Rows made from a few directions (up to rounding), then cut rows with their ends
In the rows, 128 means zero.
From 3 directions:
[[154 120 101  99 164 150 120 110 121 158 126 189  43 112 149 163 163 155
  115 199 137 139]
 [ 88 136 140 133 109 151 124 161 152  94 113 132 141 127 139 113  95  83
  152 120 192 163]
 [164 166 102 125 154 127 109 106 127  95 117 124 128 118 143 131 140 139
  155 115 106 136]
 [ 81 100 156 135  97 136 143 160 138 139 132 128 140 137 118 116 103 100
  116 130 170 134]]
Cut rows, each with the rest of it:
[151 166 108 129 145 129 111 116 133  88 115 118 139] -> [120 142 125 129 126 159 107 118 141]
[135 151 122 134 130 125 120 126 133  99 121 111 151] -> [127 132 119 121 121 149 102 122 134]
[116 167 118 130 130 152 109 144 153  67 103 132 138] -> [119 152 116 104  90 175 112 178 172]
[121 164 120 132 129 144 111 140 148  73 107 124 145] -> [121 147 115 107  97 169 106 163 162]
[ 85  75 173 146  82 105 161 151 120 174 153  96 170] -> [151  89 111 109 122  85 110 119  92]
[107 135 135 132 117 139 125 146 141 106 120 126 140] -> [128 133 118 109 103 143 118 161 146]

From 2 directions:
[[141 169 138 127 145 162 122  96 118 122 144  91 137 122 143 138 100  96
  114 135 180 120]
 [134 165 154 141 160 153 124 109 124 123 143  69 134 124 150 132  80  69
  107 157 190 119]
 [132 130 119 121 120 132 127 122 125 127 128 140 129 127 124 131 139 142
  131 117 122 129]
 [107  89 144 149 136  89 135 172 144 135 115 125 118 136 127 111 120 114
  130 155 102 132]]
Cut rows, each with the rest of it:
[151 173 111 106] -> [120 172 120  79 111 120 143 128 139 120 131 146 134 141 124 100 159 123]
[123 123 136 136] -> [135 121 129 137 132 129 127 118 126 130 131 124 119 115 126 140 130 128]
[130 133 129 128] -> [130 132 127 124 127 127 130 124 129 127 130 129 125 124 126 129 134 127]
[119 103 125 131] -> [120 107 132 149 135 132 119 146 123 132 121 121 141 143 136 127  99 132]
[120 115 138 138] -> [135 114 131 145 134 130 124 120 124 131 130 121 119 116 127 143 123 129]
[129 139 138 133] -> [139 135 127 124 127 127 133 108 130 127 135 128 111 107 121 139 148 125]
[150 181 126 116] -> [136 175 120  79 112 119 147 102 140 119 140 145 112 112 116 118 181 120]

From 2 directions:
[[ 58 114  75 138  91 106 165 165 145 181 166 123 156 144 131 109 119 122
  136  72 105 146]
 [166 120 138 101 116 138 122  98 134 119 125 155 153 123 130  95 135 117
  145 167 166 113]
 [ 75 135 109 160 136 113 140 167 124 146 137  97 103 136 127 163 119 140
  110  75  82 148]]
Cut rows, each with the rest of it:
[ 99 135 122 150 140] -> [121 131 151 122 133 129 106 105 132 127 156 122 137 114  98  97 140]
[115 136 131 144 142] -> [125 125 141 121 125 123 111 106 129 126 153 125 136 116 112 107 135]
[ 49 125  83 156 111] -> [104 159 177 136 173 157 104 128 143 129 140 116 132 120  58  82 152]
[143 113 119 102 100] -> [130 136 109 142 138 140 156 168 128 131  84 132 113 150 150 161 118]
[152 117 128 103 109] -> [134 130 105 138 129 132 154 159 126 130  91 133 116 146 156 161 117]
[ 85 141 121 165 150] -> [117 131 164 117 133 127  91  88 133 125 177 119 144 103  81  78 146]

From 2 directions:
[[132 118 139 125  91 130 141 160 117 162 149 138 103 120 118 116  94 117
   75 154 133 112]
 [135 123 130 131 103 128 136 141 112 150 139 132 119 127 118 128 113 125
  108 142 132 119]
 [135 126 126 132 112 127 132 132 113 142 134 129 127 130 119 133 123 129
  124 135 130 123]
 [116 121 148 114 120 133 133 159 153 137 140 139  98 113 137 100  96 112
   69 144 128 120]]
Cut rows, each with the rest of it:
[135 135 112 138 141 124 122 101 114 115] -> [116 119 153 140 124 149 156 141 178 112 127 137]
[120 135 126 125 160 128 118 111 149  99] -> [113 123 140 129 141 128 147 132 154 110 123 140]
[136 125 126 132 108 127 134 135 110 146] -> [136 129 125 130 118 133 120 128 120 138 131 121]

From 3 directions:
[[107 130 114 144 123 121 117 127 123 115 126 155 133  89 102 119 131 117
  130 121 144 126]
 [137 124 136 108 127 121 137 133 134 122 135 127 116 159 147 133 130 137
  105 154 117 124]
 [150 125 144 103 130 129 146 129 135 137 135 102 116 182 163 138 127 143
  111 149 106 126]
 [123 135 123 123 116 124 155 105 117 138 139 113 120 159 145 126 137 140
  102 141 105 117]
 [114 121 123 117 124 105 117 146 136  91 133 176 117 114 117 124 133 123
   97 162 141 123]]
Cut rows, each with the rest of it:
[158 123 149 108 139 137 132 139 140 140 128 100 123 168 156] -> [140 120 138 133 134 116 134]
[ 98 134 104 173 127 134 100 122 116 125 114 154 152  42  74] -> [114 126 103 170  80 162 134]
